Here is a tiny trained network, its code and every weight. The questions are about switching its units off for an input and a target symbol, where a switched-off unit gives its printed mean instead of its output.

import numpy as np


def w(rows, s, z=0):
    codes = np.array(rows[::2]) - 128.0
    scale = np.full(codes.shape[1], s)
    scale[-1] = z or s
    return codes * scale


def f(y):
    return np.maximum(y, 0)


def softmax(a):
    e = np.exp(a - a.max(-1, keepdims=True))
    return e / e.sum(-1, keepdims=True)


def log_softmax(a):
    a = a - a.max(-1, keepdims=True)
    return a - np.log(np.exp(a).sum(-1, keepdims=True))


def net(x, mask):
    ids = ['ΘΛαβδεζημξπτ'.index(c) for c in x.split()]
    T = len(ids)
    res = E[ids] + P[:T]
    u = 0
    for l in range(3):
        r = res
        for j in range(3):
            rows = slice(2 * j, 2 * j + 2)
            q, k, v = (r @ M[l][rows].T for M in (Q, K, V))
            z = softmax(np.where(np.tri(T) > 0, q @ k.T / 2**0.5, -1e9)) @ v
            o = O[l][rows]
            res = res + np.where(mask[u + j], z, o[:, -1]) @ o[:, :-1]
        u += 3
        y = f(res @ A[l][:, :-1].T + A[l][:, -1])
        res = res + np.where(mask[u : u + 4], y, B[l][:, -1]) @ B[l][:, :-1]
        u += 4
    return log_softmax(res[-1] @ U[:, :-1].T + U[:, -1])


Q, K, V, O, A, B = {}, {}, {}, {}, {}, {}
E = w([
[137,126,129,83,65,146,135,182,147,137],'Θ',
[128,206,101,161,48,136,153,125,145,53],'Λ',
[164,58,152,181,60,35,205,129,127,215],'α',
[117,132,160,93,57,164,98,135,134,182],'β',
[107,148,78,98,120,148,173,107,96,53],'δ',
[133,36,117,235,99,118,152,72,110,103],'ε',
[197,62,158,162,53,170,96,92,141,120],'ζ',
[126,186,78,253,116,119,122,74,144,46],'η',
[97,172,157,115,84,164,108,61,177,33],'μ',
[35,119,120,128,122,137,168,199,155,39],'ξ',
[152,21,90,131,105,109,74,146,205,127],'π',
[116,159,167,181,197,157,162,125,178,107],'τ',
],0.017)
P = w([
[110,113,141,102,146,28,144,131,64,143],'0',
[74,98,113,162,75,129,175,118,111,173],'1',
[173,141,127,79,171,158,134,111,155,76],'2',
[177,125,198,167,188,104,7,189,36,125],'3',
[118,58,111,188,96,194,157,162,115,178],'4',
[202,147,108,97,176,183,115,139,145,73],'5',
],0.015)
Q[0] = w([
[183,79,165,94,88,255,141,134,124,61],'0.h0',
[119,189,154,146,81,122,183,190,239,131],'0.h0',
[63,132,185,192,88,68,75,219,73,124],'0.h1',
[126,142,141,88,209,72,143,150,185,172],'0.h1',
[155,153,202,159,171,49,50,173,141,73],'0.h2',
[135,194,103,6,177,18,62,102,121,149],'0.h2',
],0.0073)
K[0] = w([
[188,132,99,128,93,227,118,180,227,122],'0.h0',
[176,137,159,18,126,95,118,119,148,124],'0.h0',
[1,121,137,157,31,121,117,180,109,134],'0.h1',
[82,100,195,93,197,65,142,134,150,172],'0.h1',
[82,166,151,135,56,122,201,168,149,166],'0.h2',
[132,158,125,79,70,13,153,71,58,179],'0.h2',
],0.0077)
V[0] = w([
[254,170,128,105,114,78,110,111,90,87],'0.h0',
[165,152,125,200,72,124,139,159,151,65],'0.h0',
[110,129,98,128,127,205,143,161,130,181],'0.h1',
[131,133,149,142,173,92,160,190,126,146],'0.h1',
[117,154,81,84,160,127,167,146,76,111],'0.h2',
[161,72,156,49,136,139,138,196,189,140],'0.h2',
],0.0072)
O[0] = w([
[134,89,183,83,153,128,137,118,56,185,134],'0.h0',
[115,179,191,106,117,29,203,154,222,136,252],'0.h0',
[73,2,174,72,82,116,153,90,103,170,70],'0.h1',
[141,102,154,111,137,167,92,179,129,159,60],'0.h1',
[89,151,154,106,105,185,81,225,132,118,134],'0.h2',
[81,134,133,50,162,98,146,117,77,133,52],'0.h2',
],0.0074,0.0024)
A[0] = w([
[165,64,225,155,181,177,60,42,105,124,61],'0.n0',
[77,160,187,120,96,167,68,166,54,170,137],'0.n1',
[134,96,137,198,155,88,147,159,40,171,1],'0.n2',
[203,109,130,1,102,135,84,62,77,57,144],'0.n3',
],0.0062,0.0037)
B[0] = w([
[91,201,67,108,168,96,212,197,105,104,205],'0.n0',
[102,138,122,128,137,51,108,86,89,157,196],'0.n1',
[111,186,140,46,119,218,20,136,176,87,175],'0.n2',
[99,57,194,78,143,92,2,107,102,147,255],'0.n3',
],0.0077,0.0038)
Q[1] = w([
[154,122,106,186,114,24,140,158,60,100],'1.h0',
[140,83,207,146,254,89,136,139,91,107],'1.h0',
[122,110,216,196,96,73,130,153,129,107],'1.h1',
[93,211,172,165,100,139,60,160,173,145],'1.h1',
[98,88,97,156,113,122,192,100,130,133],'1.h2',
[186,100,123,53,124,132,169,43,170,125],'1.h2',
],0.0075)
K[1] = w([
[39,118,116,188,108,57,157,127,138,132],'1.h0',
[115,90,129,198,105,165,136,82,103,181],'1.h0',
[143,2,154,132,175,133,167,166,153,95],'1.h1',
[55,58,110,117,122,165,201,132,214,159],'1.h1',
[139,189,144,143,224,115,152,100,146,161],'1.h2',
[235,118,153,39,142,74,68,115,158,58],'1.h2',
],0.0086)
V[1] = w([
[161,136,238,117,165,121,115,84,129,172],'1.h0',
[125,126,131,182,143,126,176,158,144,130],'1.h0',
[134,143,179,96,144,93,122,131,102,97],'1.h1',
[56,128,148,151,97,124,150,91,194,168],'1.h1',
[170,136,96,125,1,140,121,127,145,189],'1.h2',
[188,163,105,27,87,136,187,160,88,130],'1.h2',
],0.0074)
O[1] = w([
[177,208,99,100,97,164,86,156,153,138,56],'1.h0',
[51,131,204,116,166,121,112,108,139,173,113],'1.h0',
[97,126,86,117,107,126,147,124,175,212,227],'1.h1',
[134,106,99,140,64,223,57,128,81,58,88],'1.h1',
[232,65,38,64,119,138,255,164,77,151,4],'1.h2',
[140,135,209,118,205,102,229,108,89,68,69],'1.h2',
],0.0076,0.0029)
A[1] = w([
[45,22,105,72,80,79,79,187,106,183,64],'1.n0',
[195,85,82,51,115,117,254,154,16,112,107],'1.n1',
[229,123,56,61,197,21,71,50,73,179,5],'1.n2',
[49,215,39,123,188,152,200,214,143,95,134],'1.n3',
],0.0057,0.003)
B[1] = w([
[104,165,153,205,169,144,178,119,160,64,248],'1.n0',
[127,184,200,110,97,105,88,146,221,165,228],'1.n1',
[124,63,155,138,83,199,150,158,96,44,229],'1.n2',
[147,46,254,133,71,174,104,100,128,173,254],'1.n3',
],0.0099,0.0042)
Q[2] = w([
[113,129,58,171,108,1,169,128,93,83],'2.h0',
[197,124,147,149,157,42,67,239,55,108],'2.h0',
[47,79,176,89,68,108,121,121,119,110],'2.h1',
[137,115,87,135,43,134,194,89,151,112],'2.h1',
[135,106,203,161,191,100,94,187,117,84],'2.h2',
[134,113,129,76,133,153,150,46,212,105],'2.h2',
],0.0079)
K[2] = w([
[132,111,118,129,108,62,177,101,173,72],'2.h0',
[67,142,122,134,2,95,137,115,98,118],'2.h0',
[68,93,167,91,91,126,121,135,113,119],'2.h1',
[128,167,106,117,101,82,117,110,162,83],'2.h1',
[81,105,80,92,89,160,149,112,144,182],'2.h2',
[83,112,107,49,223,94,144,172,85,121],'2.h2',
],0.01)
V[2] = w([
[89,177,163,114,138,255,170,103,65,200],'2.h0',
[139,140,89,198,200,226,196,216,205,81],'2.h0',
[144,166,178,161,110,161,144,113,121,209],'2.h1',
[129,105,92,176,47,49,180,82,69,142],'2.h1',
[132,66,111,124,220,118,101,231,134,213],'2.h2',
[197,72,175,169,108,7,76,80,115,150],'2.h2',
],0.0066)
O[2] = w([
[123,74,228,106,83,183,112,63,134,172,108],'2.h0',
[33,149,134,208,174,151,122,200,148,176,154],'2.h0',
[79,116,55,117,163,61,86,146,165,116,164],'2.h1',
[88,95,180,169,188,153,118,170,170,189,63],'2.h1',
[140,125,180,199,114,135,100,254,137,93,3],'2.h2',
[215,95,87,190,142,176,110,112,102,173,193],'2.h2',
],0.0081,0.0052)
A[2] = w([
[71,141,146,119,126,171,70,161,141,72,77],'2.n0',
[192,117,127,43,158,150,95,223,86,127,1],'2.n1',
[171,255,169,110,160,123,91,168,146,86,153],'2.n2',
[131,102,173,82,79,158,151,171,191,83,48],'2.n3',
],0.0092,0.00086)
B[2] = w([
[223,163,137,112,84,135,129,75,230,192,255],'2.n0',
[168,255,200,138,195,232,210,178,179,109,169],'2.n1',
[41,57,108,86,58,45,140,240,139,55,208],'2.n2',
[53,55,44,131,159,192,125,111,48,241,231],'2.n3',
],0.0075,0.0081)
U = w([
[95,135,127,107,139,153,170,206,162,136,97],'Θ',
[99,58,211,161,154,75,87,127,54,104,253],'Λ',
[105,91,134,126,87,89,61,190,162,148,98],'α',
[51,172,49,56,203,105,127,80,157,148,199],'β',
[75,67,98,111,62,162,96,153,64,191,99],'δ',
[83,96,162,232,101,174,166,171,128,8,98],'ε',
[171,116,150,124,109,31,241,108,212,197,85],'ζ',
[126,74,37,151,180,157,32,154,115,141,193],'η',
[188,188,106,142,77,188,207,91,147,108,121],'μ',
[2,71,150,160,45,130,243,155,118,59,38],'ξ',
[34,195,65,171,211,85,176,148,159,155,166],'π',
[68,179,200,176,149,171,84,88,194,166,100],'τ',
],0.0062,0.0051)

Each question gives the input, a string of symbols that net reads in full, and the target symbol t.
The units are the heads (2 rows each of Q, K, V and O) and the neurons (one row each of A and B). Each row of codes is followed by its name. A weight is (code - 128) times the scale printed after its matrix; where a second scale follows, it is the last column's (O, A, B and U).
mask holds one flag per unit, layer by layer, with each layer's heads first. A switched-off unit (its flag False) gives its mean, the last column of its rows in O or B, instead of its output. The means were averaged over made-up inputs and are rounded, as every weight is.
A unit's drop is (log p(t) with every unit on - log p(t) with that unit switched off) / (log p(t) with every unit on - log p(t) with every unit switched off).
The circuit of an input: a set's keep is (log p(t) with only the set's units on - log p(t) with every unit switched off) / (log p(t) with every unit on - log p(t) with every unit switched off). Starting from the 12 units with the biggest drops (on a tie, the unit counted first), units are removed one at a time, each time the one whose removal leaves the highest keep (on an exact tie, the one counted first), for as long as the keep stays at least 0.8.
units of the circuit, in order: the units of the circuit, biggest drop first
most important unit: the unit with the biggest drop
k most important neurons: the k neurons with the biggest drops, biggest first
which heads matter: for each layer, one digit per head in row order, 1 if its drop is at least 0.15 and else 0, layers parted by /
input π μ τ δ, target β: most important unit : 2.h2
input π π μ δ π, target π: which heads matter : 001 / 010 / 100
input τ μ δ δ δ, target δ: 2 most important neurons : (1.n3, 0.n3)
input π ζ ζ Λ Θ η, target ε: units of the circuit, in order : (2.n2, 2.h2)
input ζ α ξ ε, target Θ: 2 most important neurons : (2.n1, 1.n1)
input δ π δ δ Λ, target δ: 2 most important neurons : (2.n3, 1.n1)
input τ η δ τ, target π: which heads matter : 101 / 100 / 100
input τ τ η η, target α: 3 most important neurons : (2.n2, 2.n0, 0.n2)
input ξ π π ξ δ, target π: which heads matter : 000 / 000 / 100
input τ Λ ξ α, target ζ: which heads matter : 011 / 101 / 001
input β δ μ π ζ, target π: units of the circuit, in order : (2.h0, 0.h2, 1.n0, 1.n3)
input μ Λ Θ Λ ζ, target ζ: units of the circuit, in order : (0.h2, 1.h1)
input δ τ τ β, target α: 2 most important neurons : (2.n2, 2.n0)
input δ δ π π Θ, target π: most important unit : 2.h0
input η ζ μ Θ, target μ: units of the circuit, in order : (1.h2, 2.n1)
input δ ζ ζ, target Λ: units of the circuit, in order : (0.n3, 0.h2, 0.h0)
input μ β δ ζ, target δ: units of the circuit, in order : (2.n3, 1.h2, 1.n2, 2.h0)
input δ ζ α μ, target μ: 3 most important neurons : (2.n1, 1.n0, 1.n2)
input η τ ζ α, target α: which heads matter : 000 / 001 / 000
input τ δ ε τ ζ, target τ: most important unit : 1.h2
input Θ Θ μ δ, target ξ: units of the circuit, in order : (1.h2, 1.n2, 2.n2, 1.n1)
input τ μ Θ ξ, target β: units of the circuit, in order : (2.h2, 1.h1)
input τ δ β Θ, target Λ: 2 most important neurons : (0.n1, 0.n3)
input μ ζ ξ ζ, target μ: which heads matter : 000 / 001 / 001
input β ξ μ, target α: units of the circuit, in order : (2.n2, 0.n3, 1.h0)
input δ β ζ τ, target δ: 2 most important neurons : (2.n3, 1.n3)
input ζ μ α δ μ, target μ: most important unit : 1.h1
input π δ τ τ Λ, target τ: which heads matter : 000 / 001 / 000
input τ τ ε π δ, target π: which heads matter : 001 / 001 / 100
